Below is a small trained network, with its code and all its weights. Each question gives an input and a target symbol and asks what happens when units are switched off, that is, made to give their printed mean instead of their output.

import numpy as np


def w(rows, s, z=0):
    codes = np.array(rows[::2]) - 128.0
    scale = np.full(codes.shape[1], s)
    scale[-1] = z or s
    return codes * scale


def f(y):
    return y / 2 * (1 + np.tanh(0.7978845608 * (y + 0.044715 * y**3)))


def softmax(a):
    e = np.exp(a - a.max(-1, keepdims=True))
    return e / e.sum(-1, keepdims=True)


def log_softmax(a):
    a = a - a.max(-1, keepdims=True)
    return a - np.log(np.exp(a).sum(-1, keepdims=True))


def net(x, mask):
    ids = ['ΔΛΦβξστψω'.index(c) for c in x.split()]
    T = len(ids)
    res = E[ids] + P[:T]
    u = 0
    for l in range(3):
        r = res
        for j in range(2):
            rows = slice(3 * j, 3 * j + 3)
            q, k, v = (r @ M[l][rows].T for M in (Q, K, V))
            z = softmax(np.where(np.tri(T) > 0, q @ k.T / 3**0.5, -1e9)) @ v
            o = O[l][rows]
            res = res + np.where(mask[u + j], z, o[:, -1]) @ o[:, :-1]
        u += 2
        y = f(res @ A[l][:, :-1].T + A[l][:, -1])
        res = res + np.where(mask[u : u + 4], y, B[l][:, -1]) @ B[l][:, :-1]
        u += 4
    return log_softmax(res[-1] @ U[:, :-1].T + U[:, -1])


Q, K, V, O, A, B = {}, {}, {}, {}, {}, {}
E = w([
[93,65,244,2],'Δ',
[77,91,128,120],'Λ',
[68,174,61,125],'Φ',
[79,140,161,62],'β',
[118,121,52,101],'ξ',
[84,153,183,119],'σ',
[132,142,126,128],'τ',
[114,86,100,206],'ψ',
[197,149,95,125],'ω',
],0.012)
P = w([
[134,111,91,108],'0',
[93,161,174,140],'1',
[130,167,67,35],'2',
[189,111,123,225],'3',
[150,229,176,220],'4',
[173,239,58,95],'5',
[200,100,113,247],'6',
],0.011)
Q[0] = w([
[214,136,118,148],'L0H0',
[154,48,250,126],'L0H0',
[223,1,156,116],'L0H0',
[172,159,111,36],'L0H1',
[226,104,134,154],'L0H1',
[140,36,115,158],'L0H1',
],0.0093)
K[0] = w([
[112,152,120,77],'L0H0',
[7,92,181,56],'L0H0',
[80,72,100,34],'L0H0',
[227,127,133,146],'L0H1',
[143,124,83,91],'L0H1',
[89,85,100,85],'L0H1',
],0.014)
V[0] = w([
[144,127,91,126],'L0H0',
[122,94,110,107],'L0H0',
[51,107,89,108],'L0H0',
[97,9,108,168],'L0H1',
[52,118,150,139],'L0H1',
[203,138,109,101],'L0H1',
],0.011)
O[0] = w([
[70,23,49,114,83],'L0H0',
[167,224,96,88,162],'L0H0',
[155,187,66,243,218],'L0H0',
[230,67,107,189,2],'L0H1',
[225,254,236,168,192],'L0H1',
[111,81,102,106,106],'L0H1',
],0.0054,0.0023)
A[0] = w([
[83,111,141,254,65],'L0N0',
[133,195,128,32,48],'L0N1',
[155,114,206,178,254],'L0N2',
[121,232,125,114,20],'L0N3',
],0.0093,0.00044)
B[0] = w([
[142,81,145,143,174],'L0N0',
[141,94,249,95,253],'L0N1',
[140,14,120,152,195],'L0N2',
[74,170,168,99,225],'L0N3',
],0.011,0.0051)
Q[1] = w([
[75,133,117,85],'L1H0',
[210,176,140,137],'L1H0',
[145,160,149,93],'L1H0',
[2,113,79,85],'L1H1',
[179,112,51,107],'L1H1',
[91,149,84,200],'L1H1',
],0.0095)
K[1] = w([
[2,127,132,78],'L1H0',
[216,205,58,204],'L1H0',
[101,124,116,172],'L1H0',
[126,189,105,25],'L1H1',
[229,108,74,89],'L1H1',
[199,169,122,139],'L1H1',
],0.0078)
V[1] = w([
[181,112,80,109],'L1H0',
[141,171,45,206],'L1H0',
[118,143,56,255],'L1H0',
[135,113,95,175],'L1H1',
[81,162,126,42],'L1H1',
[146,79,63,42],'L1H1',
],0.0078)
O[1] = w([
[70,98,128,112,79],'L1H0',
[83,100,181,145,9],'L1H0',
[58,182,87,65,2],'L1H0',
[67,84,183,142,59],'L1H1',
[253,153,100,114,175],'L1H1',
[189,107,130,104,68],'L1H1',
],0.0064,0.008)
A[1] = w([
[132,189,7,175,153],'L1N0',
[83,116,136,72,254],'L1N1',
[114,36,84,136,124],'L1N2',
[162,92,193,104,89],'L1N3',
],0.011,0.0063)
B[1] = w([
[10,130,81,50,180],'L1N0',
[190,191,82,151,187],'L1N1',
[44,197,237,116,168],'L1N2',
[85,85,107,129,255],'L1N3',
],0.014,0.0083)
Q[2] = w([
[189,98,114,61],'L2H0',
[176,174,78,169],'L2H0',
[144,192,208,103],'L2H0',
[168,221,134,122],'L2H1',
[90,128,165,2],'L2H1',
[70,180,106,237],'L2H1',
],0.0071)
K[2] = w([
[3,35,122,125],'L2H0',
[129,235,163,104],'L2H0',
[153,118,178,226],'L2H0',
[184,104,163,166],'L2H1',
[65,142,135,170],'L2H1',
[203,145,152,44],'L2H1',
],0.0059)
V[2] = w([
[226,251,135,93],'L2H0',
[198,128,193,1],'L2H0',
[41,199,196,125],'L2H0',
[76,130,247,224],'L2H1',
[207,146,128,215],'L2H1',
[65,170,102,87],'L2H1',
],0.0057)
O[2] = w([
[217,117,190,98,158],'L2H0',
[126,149,217,32,253],'L2H0',
[127,126,188,185,213],'L2H0',
[111,132,149,228,141],'L2H1',
[204,89,133,253,1],'L2H1',
[135,62,78,73,228],'L2H1',
],0.0057,0.0043)
A[2] = w([
[75,21,1,155,4],'L2N0',
[3,28,79,115,64],'L2N1',
[116,92,51,8,72],'L2N2',
[161,24,148,225,251],'L2N3',
],0.0074,0.003)
B[2] = w([
[160,124,197,254,152],'L2N0',
[103,11,225,165,208],'L2N1',
[147,161,56,181,255],'L2N2',
[81,23,34,50,181],'L2N3',
],0.0078,0.0096)
U = w([
[42,120,140,64,194],'Δ',
[203,61,44,151,125],'Λ',
[34,241,136,63,2],'Φ',
[166,197,202,172,58],'β',
[91,195,49,97,152],'ξ',
[83,143,184,153,159],'σ',
[130,155,103,255,220],'τ',
[52,143,215,137,15],'ψ',
[192,154,131,182,203],'ω',
],0.0091,0.0061)

Each question gives the input, a string of symbols that net reads in full, and the target symbol t.
The units are the heads (3 rows each of Q, K, V and O) and the neurons (one row each of A and B). Each row of codes is followed by its name. A weight is (code - 128) times the scale printed after its matrix; where a second scale follows, it is the last column's (O, A, B and U).
mask holds one flag per unit, layer by layer, with each layer's heads first. A switched-off unit (its flag False) gives its mean, the last column of its rows in O or B, instead of its output. The means were averaged over made-up inputs and are rounded, as every weight is.
A unit's drop is (log p(t) with every unit on - log p(t) with that unit switched off) / (log p(t) with every unit on - log p(t) with every unit switched off).
The circuit of an input: a set's keep is (log p(t) with only the set's units on - log p(t) with every unit switched off) / (log p(t) with every unit on - log p(t) with every unit switched off). Starting from the 12 units with the biggest drops (on a tie, the unit counted first), units are removed one at a time, each time the one whose removal leaves the highest keep (on an exact tie, the one counted first), for as long as the keep stays at least 0.8.
units of the circuit, in order: the units of the circuit, biggest drop first
unit that matters most: the unit with the biggest drop
k most important neurons: the k neurons with the biggest drops, biggest first
heads that matter: for each layer, one digit per head in row order, 1 if its drop is at least 0.15 and else 0, layers parted by /
input Φ Φ ω Φ ψ σ, target τ: unit that matters most => L2H0
input ξ Δ ψ, target τ: units of the circuit, in order => (L2N0; L0N1; L2H0; L0H0)
input ψ Φ σ, target τ: heads that matter => 01 / 01 / 11
input Δ Δ ω ω β Λ, target Λ: heads that matter => 10 / 11 / 00
input Δ Φ Δ ξ ω Φ, target Λ: units of the circuit, in order => (L0H1; L1H0; L1H1; L1N2)
input Φ ξ ω Φ, target Δ: units of the circuit, in order => (L2N1; L1N0; L0N1)
input Φ Φ ψ ξ ψ τ, target τ: units of the circuit, in order => (L2H0; L1N0; L1H1; L2H1)
input Δ σ ξ, target β: units of the circuit, in order => (L0N1; L0H1; L2N3; L1N0)
input ξ Δ Φ Δ Λ ξ σ, target Δ: units of the circuit, in order => (L1N1; L0N2; L2N3)
input τ Λ Φ σ Δ σ, target β: heads that matter => 00 / 00 / 01
input β Δ τ, target ω: 2 most important neurons => (L0N1; L1N0)
input Φ ξ Δ, target ξ: 2 most important neurons => (L1N1; L0N1)
input τ ω β Δ Φ, target Φ: 3 most important neurons => (L0N1; L1N0; L0N2)
input Δ Δ ξ Δ β, target β: units of the circuit, in order => (L1N0; L2N3)
input Δ Φ ω, target Λ: 2 most important neurons => (L0N1; L1N2)
input ξ ξ β ω Δ Δ Φ, target Δ: units of the circuit, in order => (L1N0; L0N1)
input σ Δ Δ τ ξ, target ξ: 4 most important neurons => (L0N1; L1N0; L1N3; L1N2)
input Φ ω Δ ψ, target ψ: units of the circuit, in order => (L1H1; L1N2; L0N0)
input Δ Δ Δ τ β β, target ω: unit that matters most => L1H1
input ξ Φ Λ, target ξ: heads that matter => 10 / 01 / 01
input Φ ψ Δ Φ, target ψ: heads that matter => 11 / 01 / 00
input Δ Φ Δ, target Φ: heads that matter => 11 / 10 / 10
input Φ Φ Φ, target Φ: unit that matters most => L0H0
input σ Δ ω Δ ξ, target ξ: units of the circuit, in order => (L0N1; L1N0; L1N2)
input Δ ψ Φ, target τ: 2 most important neurons => (L0N1; L0N0)
